Here is a tiny trained network, its code and every weight. The questions are about switching its units off for an input and a class, where a switched-off unit gives its printed mean instead of its output.

import numpy as np


def w(rows, s, z=0):
    codes = np.array(rows[::2]) - 128.0
    scale = np.full(codes.shape[1], s)
    scale[-1] = z or s
    return codes * scale


def f(y):
    return y / 2 * (1 + np.tanh(0.7978845608 * (y + 0.044715 * y**3)))


def log_softmax(a):
    a = a - a.max(-1, keepdims=True)
    return a - np.log(np.exp(a).sum(-1, keepdims=True))


def net(x, mask):
    res = np.array(x, float).reshape(1, 8) / 4 @ E
    y = f(res @ A[0][:, :-1].T + A[0][:, -1])
    res = res + np.where(mask, y, B[0][:, -1]) @ B[0][:, :-1]
    return log_softmax(res[-1] @ U[:, :-1].T + U[:, -1])


A, B = {}, {}
E = w([
[184,65,58,90,108,248,61,201],'x0',
[55,169,194,190,121,180,36,55],'x1',
[126,130,141,135,134,147,152,129],'x2',
[127,128,113,121,122,118,114,125],'x3',
[179,191,218,39,35,131,116,140],'x4',
[123,136,143,127,144,147,147,131],'x5',
[141,120,106,126,112,103,100,122],'x6',
[124,133,141,137,133,153,159,131],'x7',
],0.013)
A[0] = w([
[68,86,103,190,191,113,128,40,217],'N0',
[148,158,102,86,163,19,231,132,241],'N1',
[90,169,157,132,65,114,143,92,130],'N2',
[56,195,158,188,115,96,111,15,137],'N3',
[208,138,173,49,71,155,127,136,82],'N4',
[115,118,116,126,131,251,36,104,62],'N5',
[97,45,113,181,250,104,108,118,254],'N6',
[146,144,205,52,34,136,130,132,181],'N7',
[209,61,55,59,143,189,146,205,128],'N8',
[193,172,168,39,55,117,151,179,152],'N9',
[122,112,135,132,106,220,57,146,47],'N10',
],0.012,0.0069)
B[0] = w([
[160,200,94,177,154,172,125,92,217],'N0',
[250,73,140,188,59,113,185,140,228],'N1',
[124,147,175,65,130,82,124,131,177],'N2',
[135,195,172,96,186,132,102,80,233],'N3',
[142,168,159,104,117,185,41,82,198],'N4',
[190,95,117,149,59,79,211,131,200],'N5',
[152,184,68,174,173,164,147,115,225],'N6',
[104,143,235,86,106,77,89,126,216],'N7',
[64,139,73,120,196,207,69,135,255],'N8',
[184,101,169,111,103,181,85,82,220],'N9',
[167,94,167,154,62,127,211,90,184],'N10',
],0.014,0.024)
U = w([
[195,122,59,180,91,69,200,129,235],'0',
[109,197,138,88,164,170,48,58,119],'1',
[189,81,201,74,32,70,137,129,38],'2',
[27,198,210,57,154,1,78,94,3],'3',
[73,102,23,97,199,163,98,197,130],'4',
],0.013,0.0077)

Each question gives the input, the list of numbers given to net, and the class t.
The units are the neurons (one row each of A and B). Each row of codes is followed by its name. A weight is (code - 128) times the scale printed after its matrix; where a second scale follows, it is the last column's (A, B and U).
mask holds one flag per neuron, in row order. A switched-off neuron (its flag False) gives its mean, the last column of its row in B, instead of its output. The means were averaged over made-up inputs and are rounded, as every weight is.
A unit's drop is (log p(t) with every unit on - log p(t) with that unit switched off) / (log p(t) with every unit on - log p(t) with every unit switched off).
The circuit of an input: a set's keep is (log p(t) with only the set's units on - log p(t) with every unit switched off) / (log p(t) with every unit on - log p(t) with every unit switched off). Starting from all 11 units, units are removed one at a time, each time the one whose removal leaves the highest keep (on an exact tie, the one counted first), for as long as the keep stays at least 0.8.
circuit, biggest first: the units of the circuit, biggest drop first
top k neurons: the k neurons with the biggest drops, biggest first
drop of u: that unit's drop, to one decimal
input [3,8,0,4,-6,7,-5,-1], class 0: circuit, biggest first => [N5]
input [3,-2,3,5,0,-3,5,1], class 4: top 2 neurons => [N3; N7]
input [-1,1,7,7,4,1,-1,-3], class 3: circuit, biggest first => [N1; N8; N7]
input [-8,0,-8,-7,-5,7,1,7], class 0: top 3 neurons => [N1; N8; N4]
input [5,1,-3,6,3,-2,5,-7], class 2: top 2 neurons => [N5; N10]
input [0,1,8,7,5,-6,-1,1], class 3: circuit, biggest first => [N1; N7; N8]
input [-5,-1,2,0,0,-6,2,6], class 0: top 2 neurons => [N7; N1]
input [2,-2,-5,2,0,5,8,7], class 4: top 2 neurons => [N3; N7]
input [0,6,4,-2,7,-8,3,-6], class 3: top 2 neurons => [N1; N7]
input [-3,0,-1,-2,-2,0,-2,3], class 0: top 2 neurons => [N8; N4]
input [7,-7,-3,6,0,-1,5,6], class 4: top 2 neurons => [N8; N3]
input [4,0,-4,-8,0,-8,3,8], class 4: top 2 neurons => [N1; N3]
input [-1,6,1,-1,6,3,-4,1], class 3: drop of N10 => 0.0
input [-8,-4,6,3,7,-7,-5,1], class 2: circuit, biggest first => [N1]
input [-4,-2,8,-5,0,7,6,-5], class 0: drop of N7 => 0.1
input [-1,-8,-2,7,-3,-3,-6,-6], class 0: drop of N1 => 8.1
